Here is a tiny trained network, its code and every weight. The questions are about switching its units off for an input and a class, where a switched-off unit gives its printed mean instead of its output.

import numpy as np


def w(rows, s, z=0):
    codes = np.array(rows[::2]) - 128.0
    scale = np.full(codes.shape[1], s)
    scale[-1] = z or s
    return codes * scale


def norm(h):
    return h / np.sqrt((h * h).mean(-1, keepdims=True) + 1e-5)


def f(y):
    return np.maximum(y, 0)


def log_softmax(a):
    a = a - a.max(-1, keepdims=True)
    return a - np.log(np.exp(a).sum(-1, keepdims=True))


def net(x, mask):
    res = np.array(x, float).reshape(1, 7) / 4 @ E
    u = 0
    for l in range(2):
        y = f(norm(res) @ A[l][:, :-1].T + A[l][:, -1])
        res = res + np.where(mask[u : u + 10], y, B[l][:, -1]) @ B[l][:, :-1]
        u += 10
    return log_softmax(norm(res)[-1] @ U[:, :-1].T + U[:, -1])


A, B = {}, {}
E = w([
[151,28,49],'x0',
[129,129,129],'x1',
[35,39,149],'x2',
[161,77,254],'x3',
[128,128,128],'x4',
[128,129,127],'x5',
[130,127,128],'x6',
],0.0064)
A[0] = w([
[203,86,189,231],'0.n1',
[84,186,46,202],'0.n2',
[105,59,201,2],'0.n3',
[198,119,171,56],'0.n4',
[199,57,102,247],'0.n5',
[9,174,149,10],'0.n6',
[107,152,146,165],'0.n7',
[51,98,153,138],'0.n8',
[82,89,170,64],'0.n9',
[184,132,166,12],'0.n10',
],0.014,0.0048)
B[0] = w([
[108,248,95,246],'0.n1',
[185,56,143,254],'0.n2',
[219,146,107,184],'0.n3',
[70,156,148,171],'0.n4',
[61,221,12,233],'0.n5',
[143,22,142,192],'0.n6',
[140,136,191,175],'0.n7',
[165,69,129,203],'0.n8',
[192,86,73,172],'0.n9',
[76,152,136,151],'0.n10',
],0.012,0.0074)
A[1] = w([
[65,171,105,253],'1.n1',
[190,138,150,29],'1.n2',
[97,147,84,25],'1.n3',
[117,160,88,57],'1.n4',
[111,127,66,104],'1.n5',
[172,158,102,116],'1.n6',
[190,119,171,111],'1.n7',
[7,38,120,148],'1.n8',
[182,78,91,118],'1.n9',
[145,141,118,122],'1.n10',
],0.017,0.006)
B[1] = w([
[68,66,196,255],'1.n1',
[248,158,190,155],'1.n2',
[250,126,115,158],'1.n3',
[234,50,125,172],'1.n4',
[118,115,93,197],'1.n5',
[164,75,148,196],'1.n6',
[176,147,139,200],'1.n7',
[23,112,194,185],'1.n8',
[83,196,161,250],'1.n9',
[127,104,126,155],'1.n10',
],0.011,0.0076)
U = w([
[229,134,200,220],'0',
[180,91,35,241],'1',
[129,13,199,92],'2',
[3,67,96,36],'3',
[76,210,212,123],'4',
[58,227,58,3],'5',
],0.024,0.0032)

Each question gives the input, the list of numbers given to net, and the class t.
The units are the neurons (one row each of A and B). Each row of codes is followed by its name. A weight is (code - 128) times the scale printed after its matrix; where a second scale follows, it is the last column's (A, B and U).
mask holds one flag per neuron, layer by layer. A switched-off neuron (its flag False) gives its mean, the last column of its row in B, instead of its output. The means were averaged over made-up inputs and are rounded, as every weight is.
A unit's drop is (log p(t) with every unit on - log p(t) with that unit switched off) / (log p(t) with every unit on - log p(t) with every unit switched off).
The circuit of an input: a set's keep is (log p(t) with only the set's units on - log p(t) with every unit switched off) / (log p(t) with every unit on - log p(t) with every unit switched off). Starting from the 12 units with the biggest drops (on a tie, the unit counted first), units are removed one at a time, each time the one whose removal leaves the highest keep (on an exact tie, the one counted first), for as long as the keep stays at least 0.8.
circuit, biggest first: the units of the circuit, biggest drop first
top k neurons: the k neurons with the biggest drops, biggest first
top k neurons in layer l: the k neurons of layer l with the biggest drops, biggest first
drop of u: that unit's drop, to one decimal
input [-8,6,1,-2,-8,-4,-7], class 2: circuit, biggest first -> 0.n6
input [8,-6,1,-5,7,6,7], class 3: circuit, biggest first -> 0.n3; 1.n8
input [-1,7,5,-5,8,-1,1], class 2: top 2 neurons in layer 0 -> 0.n5; 0.n2
input [-1,7,0,4,4,0,-4], class 4: top 3 neurons in layer 0 -> 0.n1; 0.n2; 0.n4
input [6,-2,4,-7,-5,-3,0], class 3: top 2 neurons in layer 0 -> 0.n1; 0.n3
input [4,7,2,-2,-4,0,-8], class 3: top 2 neurons in layer 1 -> 1.n8; 1.n1
input [-3,-6,8,1,-3,-7,-7], class 0: circuit, biggest first -> 0.n3; 1.n1
input [8,-3,2,-4,-7,5,2], class 3: top 3 neurons in layer 0 -> 0.n1; 0.n3; 0.n9
input [1,8,2,-7,0,-5,-3], class 3: top 3 neurons -> 0.n3; 0.n1; 1.n9
input [-4,-7,0,-5,-2,-6,-3], class 0: top 3 neurons -> 0.n2; 0.n5; 1.n1
input [7,-6,4,-7,4,-1,0], class 3: top 2 neurons in layer 0 -> 0.n1; 0.n3
input [0,8,-5,-4,-3,-8,6], class 0: top 3 neurons -> 0.n2; 0.n5; 0.n1
input [-5,-3,-8,1,1,-1,-5], class 4: top 3 neurons in layer 1 -> 1.n4; 1.n3; 1.n1
input [3,-3,8,0,2,8,5], class 3: circuit, biggest first -> 0.n2
input [1,4,1,4,4,-6,-1], class 1: top 2 neurons in layer 0 -> 0.n3; 0.n9
input [4,1,1,-8,-5,-7,-8], class 3: top 2 neurons -> 0.n1; 0.n3
input [-1,3,-3,-6,7,-2,1], class 0: drop of 0.n5 -> 0.9
input [-3,-8,2,0,8,-5,-7], class 2: drop of 0.n1 -> 1.0
input [1,2,5,7,0,6,6], class 1: drop of 0.n1 -> 0.2
input [5,6,0,2,3,0,4], class 5: circuit, biggest first -> 0.n5
input [-8,-3,0,0,-3,1,-2], class 0: top 2 neurons -> 0.n5; 1.n1
